Below is a small trained network, with its code and all its weights. Each question gives an input and a class and asks what happens when units are switched off, that is, made to give their printed mean instead of their output.

import numpy as np


def w(rows, s, z=0):
    codes = np.array(rows[::2]) - 128.0
    scale = np.full(codes.shape[1], s)
    scale[-1] = z or s
    return codes * scale


def f(y):
    return np.maximum(y, 0)


def log_softmax(a):
    a = a - a.max(-1, keepdims=True)
    return a - np.log(np.exp(a).sum(-1, keepdims=True))


def net(x, mask):
    res = np.array(x, float).reshape(1, 6) / 4 @ E
    y = f(res @ A[0][:, :-1].T + A[0][:, -1])
    res = res + np.where(mask, y, B[0][:, -1]) @ B[0][:, :-1]
    return log_softmax(res[-1] @ U[:, :-1].T + U[:, -1])


A, B = {}, {}
E = w([
[177,189,139,163,135,112,128,166,197,98,92],'x0',
[94,138,94,191,79,94,138,57,108,255,147],'x1',
[63,140,155,31,116,122,70,148,185,122,154],'x2',
[132,84,129,123,89,68,73,193,71,121,188],'x3',
[182,105,58,150,150,205,127,44,142,78,179],'x4',
[28,63,121,138,144,253,144,127,92,84,98],'x5',
],0.0095)
A[0] = w([
[76,146,104,64,60,105,50,106,191,102,187,97],'N0',
[31,91,86,126,159,143,102,68,83,145,129,195],'N1',
[110,124,183,126,164,135,197,66,199,134,72,141],'N2',
[99,91,112,108,121,174,161,111,57,219,212,98],'N3',
[100,96,146,55,130,90,97,149,134,222,105,131],'N4',
[211,163,93,123,117,139,89,85,197,134,137,74],'N5',
[40,101,118,130,238,154,53,180,105,77,110,157],'N6',
[32,141,155,73,248,214,81,142,172,80,121,86],'N7',
[101,189,201,133,164,175,180,70,196,144,69,159],'N8',
[130,92,91,94,151,153,58,113,192,100,118,51],'N9',
[126,61,137,109,69,43,96,191,181,158,122,136],'N10',
[100,117,192,135,138,101,198,74,239,136,57,76],'N11',
[104,177,113,79,122,205,172,125,174,148,79,2],'N12',
[166,154,132,125,126,76,87,127,211,133,233,167],'N13',
[192,195,188,119,129,54,79,242,183,121,101,247],'N14',
[99,182,153,150,145,150,189,63,180,127,85,144],'N15',
[27,155,199,107,115,44,105,138,79,170,133,100],'N16',
[45,165,188,105,88,46,93,196,93,224,168,151],'N17',
[88,255,91,169,194,147,135,129,162,177,106,100],'N18',
[137,131,112,172,154,164,152,67,164,152,52,185],'N19',
[164,100,133,180,131,122,177,145,130,41,110,115],'N20',
[141,199,43,217,120,202,154,50,156,174,172,130],'N21',
[169,169,48,100,101,119,87,44,209,76,157,94],'N22',
[109,88,88,110,87,122,60,110,94,203,192,160],'N23',
[167,217,91,99,143,176,197,136,195,134,26,179],'N24',
],0.0087,0.0032)
B[0] = w([
[108,148,100,77,80,104,125,106,143,113,99,197],'N0',
[109,109,191,123,169,142,204,100,103,88,81,209],'N1',
[137,205,166,154,172,185,124,101,107,211,119,185],'N2',
[74,103,106,155,200,100,145,91,85,60,85,204],'N3',
[83,131,142,200,89,87,149,201,103,203,125,200],'N4',
[98,123,57,84,111,92,47,101,103,112,186,184],'N5',
[185,112,108,149,63,66,192,91,175,168,83,213],'N6',
[87,158,216,29,77,86,231,140,195,110,93,228],'N7',
[153,157,202,166,193,246,106,74,166,217,111,201],'N8',
[82,78,133,121,110,105,129,106,138,127,101,167],'N9',
[92,213,172,85,99,167,142,95,146,136,97,202],'N10',
[134,114,176,118,165,166,114,111,150,192,140,178],'N11',
[134,170,174,137,188,187,138,87,100,145,94,167],'N12',
[98,205,89,61,114,84,85,82,108,72,100,206],'N13',
[118,254,159,134,213,197,99,106,147,126,138,247],'N14',
[123,162,124,158,156,176,97,211,78,210,149,188],'N15',
[105,163,149,168,42,133,160,190,147,158,228,222],'N16',
[46,117,189,129,46,125,230,153,126,157,132,254],'N17',
[147,134,113,147,137,234,132,158,147,183,192,175],'N18',
[91,153,170,152,126,154,127,182,166,204,188,193],'N19',
[175,113,161,129,129,187,135,173,182,158,107,179],'N20',
[136,198,103,210,154,191,55,179,73,165,228,219],'N21',
[116,58,129,86,44,98,64,108,74,111,173,197],'N22',
[67,80,129,115,192,133,176,105,110,153,99,212],'N23',
[102,156,210,114,180,194,119,142,115,156,204,212],'N24',
],0.0078,0.013)
U = w([
[199,80,100,122,114,149,139,107,140,33,49,120],'0',
[93,42,183,97,18,96,220,146,160,98,78,35],'1',
[121,147,157,191,44,176,129,172,105,197,210,239],'2',
[177,185,82,78,76,98,38,116,164,55,144,53],'3',
[90,189,202,80,131,144,183,104,154,97,19,250],'4',
[172,139,205,198,253,208,137,106,119,132,96,187],'5',
[66,64,53,129,148,106,119,21,85,61,109,3],'6',
],0.008,0.0025)

Each question gives the input, the list of numbers given to net, and the class t.
The units are the neurons (one row each of A and B). Each row of codes is followed by its name. A weight is (code - 128) times the scale printed after its matrix; where a second scale follows, it is the last column's (A, B and U).
mask holds one flag per neuron, in row order. A switched-off neuron (its flag False) gives its mean, the last column of its row in B, instead of its output. The means were averaged over made-up inputs and are rounded, as every weight is.
A unit's drop is (log p(t) with every unit on - log p(t) with that unit switched off) / (log p(t) with every unit on - log p(t) with every unit switched off).
The circuit of an input: a set's keep is (log p(t) with only the set's units on - log p(t) with every unit switched off) / (log p(t) with every unit on - log p(t) with every unit switched off). Starting from the 12 units with the biggest drops (on a tie, the unit counted first), units are removed one at a time, each time the one whose removal leaves the highest keep (on an exact tie, the one counted first), for as long as the keep stays at least 0.8.
units of the circuit, in order: the units of the circuit, biggest drop first
most important unit: the unit with the biggest drop
top k neurons: the k neurons with the biggest drops, biggest first
drop when u is switched off: that unit's drop, to one decimal
input [-6,-7,-8,2,-2,-5], class 5: units of the circuit, in order	(N17, N16)
input [-2,2,2,5,-1,-5], class 4: most important unit	N21
input [-5,-6,2,-2,8,-1], class 1: top 2 neurons	(N7, N14)
input [4,-3,1,-4,7,-5], class 2: top 2 neurons	(N22, N5)
input [1,-8,-4,7,-1,-5], class 4: top 2 neurons	(N21, N10)
input [-5,1,-2,-7,-7,1], class 5: top 2 neurons	(N8, N22)
input [-1,7,5,6,0,-8], class 4: top 3 neurons	(N13, N10, N14)
input [8,6,5,-6,-6,-1], class 2: top 2 neurons	(N16, N17)
input [-6,-4,-2,0,7,3], class 1: top 2 neurons	(N14, N7)
input [5,3,2,-6,-5,-2], class 5: top 2 neurons	(N8, N14)
input [5,-1,-7,3,8,6], class 2: top 2 neurons	(N21, N14)
input [4,3,-6,-5,4,1], class 2: top 3 neurons	(N21, N19, N14)
input [-8,1,-4,-2,-5,5], class 1: drop when N14 is switched off	0.3
input [4,-4,1,-1,8,1], class 2: units of the circuit, in order	(N22)
input [7,-1,-6,6,-7,-8], class 4: drop when N14 is switched off	0.2
input [-4,2,-7,8,6,3], class 6: drop when N14 is switched off	0.2
input [-8,-5,-1,0,2,-6], class 3: drop when N17 is switched off	0.1
